Below are the code and all the weights of a small trained network. Each question names an input and a class and asks about switching units off, where a switched-off unit gives its printed mean instead of its output.

import numpy as np


def w(rows, s, z=0):
    codes = np.array(rows[::2]) - 128.0
    scale = np.full(codes.shape[1], s)
    scale[-1] = z or s
    return codes * scale


def norm(h):
    return h / np.sqrt((h * h).mean(-1, keepdims=True) + 1e-5)


def f(y):
    return np.maximum(y, 0)


def log_softmax(a):
    a = a - a.max(-1, keepdims=True)
    return a - np.log(np.exp(a).sum(-1, keepdims=True))


def net(x, mask):
    res = np.array(x, float).reshape(1, 7) / 4 @ E
    u = 0
    for l in range(2):
        y = f(norm(res) @ A[l][:, :-1].T + A[l][:, -1])
        res = res + np.where(mask[u : u + 4], y, B[l][:, -1]) @ B[l][:, :-1]
        u += 4
    return log_softmax(norm(res)[-1] @ U[:, :-1].T + U[:, -1])


A, B = {}, {}
E = w([
[131,129,129,127],'x0',
[49,60,187,249],'x1',
[154,32,83,127],'x2',
[127,130,126,127],'x3',
[128,129,127,130],'x4',
[2,109,101,56],'x5',
[131,128,131,129],'x6',
],0.0052)
A[0] = w([
[238,150,168,92,22],'L0N0',
[141,133,182,254,193],'L0N1',
[150,72,46,147,200],'L0N2',
[219,143,124,105,4],'L0N3',
],0.0096,0.0025)
B[0] = w([
[2,117,160,149,195],'L0N0',
[228,194,124,158,254],'L0N1',
[200,57,198,71,191],'L0N2',
[73,65,155,218,178],'L0N3',
],0.0092,0.0069)
A[1] = w([
[163,127,159,245,108],'L1N0',
[111,235,134,140,235],'L1N1',
[207,41,153,96,2],'L1N2',
[66,214,85,254,68],'L1N3',
],0.0057,0.0038)
B[1] = w([
[80,61,131,2,237],'L1N0',
[76,128,12,163,254],'L1N1',
[34,244,98,140,164],'L1N2',
[76,183,230,203,198],'L1N3',
],0.0093,0.0046)
U = w([
[34,176,155,180,193],'0',
[104,39,201,112,158],'1',
[81,198,27,70,5],'2',
[155,108,104,3,130],'3',
[187,226,139,190,113],'4',
[244,105,156,124,143],'5',
],0.021,0.0033)

Each question gives the input, the list of numbers given to net, and the class t.
The units are the neurons (one row each of A and B). Each row of codes is followed by its name. A weight is (code - 128) times the scale printed after its matrix; where a second scale follows, it is the last column's (A, B and U).
mask holds one flag per neuron, layer by layer. A switched-off neuron (its flag False) gives its mean, the last column of its row in B, instead of its output. The means were averaged over made-up inputs and are rounded, as every weight is.
A unit's drop is (log p(t) with every unit on - log p(t) with that unit switched off) / (log p(t) with every unit on - log p(t) with every unit switched off).
The circuit of an input: a set's keep is (log p(t) with only the set's units on - log p(t) with every unit switched off) / (log p(t) with every unit on - log p(t) with every unit switched off). Starting from all 8 units, units are removed one at a time, each time the one whose removal leaves the highest keep (on an exact tie, the one counted first), for as long as the keep stays at least 0.8.
circuit, biggest first: the units of the circuit, biggest drop first
unit that matters most: the unit with the biggest drop
k most important neurons: the k neurons with the biggest drops, biggest first
top k neurons in layer l: the k neurons of layer l with the biggest drops, biggest first
input [2,0,7,4,-4,-8,4], class 1: 2 most important neurons	L0N0; L0N3
input [-8,-8,8,-8,0,-4,-4], class 1: top 3 neurons in layer 0	L0N3; L0N0; L0N1
input [2,1,1,-6,6,4,-8], class 1: circuit, biggest first	L1N1
input [8,-8,8,5,0,-7,-8], class 1: circuit, biggest first	L0N3; L0N0
input [-1,0,5,-5,-3,6,-5], class 3: circuit, biggest first	L0N3; L0N0
input [-4,8,-5,-7,-5,0,1], class 4: 2 most important neurons	L0N1; L0N0
input [7,7,1,-5,-4,-4,-1], class 5: top 2 neurons in layer 1	L1N0; L1N2
input [8,4,5,3,5,0,2], class 5: circuit, biggest first	L0N0; L0N1
input [-4,4,1,-8,0,5,0], class 1: circuit, biggest first	L1N1; L0N0
input [-2,3,2,-3,6,-7,-3], class 5: 2 most important neurons	L0N1; L1N0
input [2,-4,1,3,1,4,-6], class 3: 3 most important neurons	L0N1; L1N1; L0N0
input [-7,-2,1,1,1,1,-5], class 3: 2 most important neurons	L1N1; L1N3
input [-4,0,0,-7,-1,6,-6], class 2: 4 most important neurons	L0N2; L0N3; L1N3; L1N0
input [-4,7,8,-5,0,-6,-1], class 5: unit that matters most	L0N1
input [7,0,6,-1,2,1,3], class 3: top 3 neurons in layer 0	L0N3; L0N1; L0N0
input [-6,-1,-4,-6,3,5,-8], class 2: 3 most important neurons	L0N3; L0N0; L1N3
input [-5,-8,-6,-3,2,0,-2], class 0: 3 most important neurons	L0N0; L0N3; L0N2
input [-2,0,0,3,2,7,2], class 2: 4 most important neurons	L0N2; L0N3; L1N3; L0N0
input [-6,0,-2,7,-4,1,7], class 2: 4 most important neurons	L0N3; L0N0; L1N1; L0N2
input [-8,1,3,7,1,0,-5], class 5: circuit, biggest first	L0N0
input [1,6,4,6,1,-8,6], class 5: top 2 neurons in layer 1	L1N0; L1N3
input [-8,8,-1,-3,3,-2,-8], class 4: top 3 neurons in layer 0	L0N1; L0N0; L0N2
input [2,0,-2,0,-5,7,2], class 2: top 2 neurons in layer 1	L1N3; L1N0
input [-5,-1,0,7,5,3,6], class 2: 3 most important neurons	L0N2; L0N3; L1N0
input [1,3,5,3,-3,0,7], class 5: 2 most important neurons	L0N0; L0N2
input [-3,4,-1,8,8,-1,8], class 4: 2 most important neurons	L0N1; L0N2
input [-5,-1,-4,-1,-3,-7,3], class 0: circuit, biggest first	L0N0
input [5,7,-5,8,-5,-5,-3], class 4: 2 most important neurons	L0N1; L0N2
